Here is a tiny trained network, its code and every weight. The questions are about switching its units off for an input and a class, where a switched-off unit gives its printed mean instead of its output.

import numpy as np


def w(rows, s, z=0):
    codes = np.array(rows[::2]) - 128.0
    scale = np.full(codes.shape[1], s)
    scale[-1] = z or s
    return codes * scale


def norm(h):
    return h / np.sqrt((h * h).mean(-1, keepdims=True) + 1e-5)


def f(y):
    return y / 2 * (1 + np.tanh(0.7978845608 * (y + 0.044715 * y**3)))


def log_softmax(a):
    a = a - a.max(-1, keepdims=True)
    return a - np.log(np.exp(a).sum(-1, keepdims=True))


def net(x, mask):
    res = np.array(x, float).reshape(1, 2) / 4 @ E
    u = 0
    for l in range(3):
        y = f(norm(res) @ A[l][:, :-1].T + A[l][:, -1])
        res = res + np.where(mask[u : u + 8], y, B[l][:, -1]) @ B[l][:, :-1]
        u += 8
    return log_softmax(norm(res)[-1] @ U[:, :-1].T + U[:, -1])


A, B = {}, {}
E = w([
[78,135,91,201,1,234],'x0',
[105,137,138,75,65,177],'x1',
],0.0031)
A[0] = w([
[116,140,126,18,7,181,60],'L0N0',
[150,100,107,18,151,146,143],'L0N1',
[119,108,130,157,8,182,52],'L0N2',
[148,133,132,154,2,175,157],'L0N3',
[127,156,126,147,144,139,1],'L0N4',
[144,122,119,93,121,111,121],'L0N5',
[125,109,119,155,2,192,59],'L0N6',
[133,112,110,65,152,145,161],'L0N7',
],0.0067,0.00097)
B[0] = w([
[168,4,185,174,75,164,230],'L0N0',
[139,126,119,97,148,97,166],'L0N1',
[118,206,95,110,127,96,241],'L0N2',
[63,138,136,105,134,141,240],'L0N3',
[129,135,156,150,119,123,121],'L0N4',
[128,160,140,126,111,137,133],'L0N5',
[113,226,77,101,157,112,253],'L0N6',
[134,147,134,118,116,122,143],'L0N7',
],0.014,0.0067)
A[1] = w([
[82,168,102,149,155,117,69],'L1N0',
[120,164,102,135,108,108,93],'L1N1',
[121,115,127,167,131,125,22],'L1N2',
[130,95,105,212,125,141,171],'L1N3',
[134,112,79,246,137,145,113],'L1N4',
[68,194,69,169,94,131,112],'L1N5',
[62,214,97,157,108,158,141],'L1N6',
[144,201,94,123,109,125,1],'L1N7',
],0.012,0.00091)
B[1] = w([
[104,110,118,123,80,116,181],'L1N0',
[132,116,148,157,128,132,161],'L1N1',
[137,111,122,101,117,152,124],'L1N2',
[188,128,119,122,122,172,140],'L1N3',
[161,141,71,77,109,223,141],'L1N4',
[68,159,52,184,104,104,231],'L1N5',
[45,122,10,195,116,122,244],'L1N6',
[138,63,123,114,138,102,186],'L1N7',
],0.013,0.011)
A[2] = w([
[145,7,127,170,77,170,139],'L2N0',
[127,112,91,144,169,161,76],'L2N1',
[104,201,149,55,198,32,191],'L2N2',
[150,40,86,199,153,129,180],'L2N3',
[97,177,146,116,229,53,238],'L2N4',
[100,69,44,75,178,71,86],'L2N5',
[145,2,220,213,109,202,3],'L2N6',
[38,122,124,118,168,171,48],'L2N7',
],0.0081,0.0005)
B[2] = w([
[146,122,102,73,190,8,167],'L2N0',
[165,148,116,105,91,171,139],'L2N1',
[137,202,177,202,165,143,253],'L2N2',
[89,162,129,33,87,73,156],'L2N3',
[144,195,207,115,113,121,236],'L2N4',
[92,139,136,182,29,150,220],'L2N5',
[150,37,150,134,104,23,169],'L2N6',
[183,157,65,164,155,72,156],'L2N7',
],0.011,0.0059)
U = w([
[165,235,232,149,152,129,181],'0',
[49,155,6,155,92,111,181],'1',
[217,129,72,45,131,219,132],'2',
[174,48,149,72,125,36,142],'3',
[111,99,137,101,159,156,1],'4',
],0.012,0.0057)

Each question gives the input, the list of numbers given to net, and the class t.
The units are the neurons (one row each of A and B). Each row of codes is followed by its name. A weight is (code - 128) times the scale printed after its matrix; where a second scale follows, it is the last column's (A, B and U).
mask holds one flag per neuron, layer by layer. A switched-off neuron (its flag False) gives its mean, the last column of its row in B, instead of its output. The means were averaged over made-up inputs and are rounded, as every weight is.
A unit's drop is (log p(t) with every unit on - log p(t) with that unit switched off) / (log p(t) with every unit on - log p(t) with every unit switched off).
unit that matters most: the unit with the biggest drop
k most important neurons: the k neurons with the biggest drops, biggest first
top k neurons in layer l: the k neurons of layer l with the biggest drops, biggest first
drop when u is switched off: that unit's drop, to one decimal
input [-6,5], class 0: unit that matters most	L0N0
input [0,-8], class 2: top 4 neurons in layer 0	L0N6; L0N2; L0N3; L0N0
input [-5,-4], class 0: 3 most important neurons	L0N0; L1N6; L0N6
input [-5,7], class 3: 4 most important neurons	L0N6; L0N2; L1N6; L1N5
input [0,-7], class 2: 3 most important neurons	L0N6; L0N2; L0N3
input [2,-6], class 2: 2 most important neurons	L0N6; L0N2
input [-2,-7], class 2: top 3 neurons in layer 1	L1N6; L1N4; L1N5
input [2,-8], class 2: 4 most important neurons	L0N6; L0N2; L1N4; L0N0
input [1,-8], class 2: 3 most important neurons	L0N6; L0N2; L1N4
input [-3,-1], class 0: 4 most important neurons	L0N0; L0N6; L1N6; L0N2
input [-6,8], class 3: top 3 neurons in layer 0	L0N6; L0N2; L0N3
input [2,-5], class 2: top 2 neurons in layer 1	L1N4; L1N3
input [-3,-4], class 0: drop when L0N6 is switched off	1.0
input [-5,4], class 0: unit that matters most	L0N0
input [-2,-8], class 2: drop when L1N6 is switched off	0.2
input [0,3], class 3: drop when L0N0 is switched off	1.0
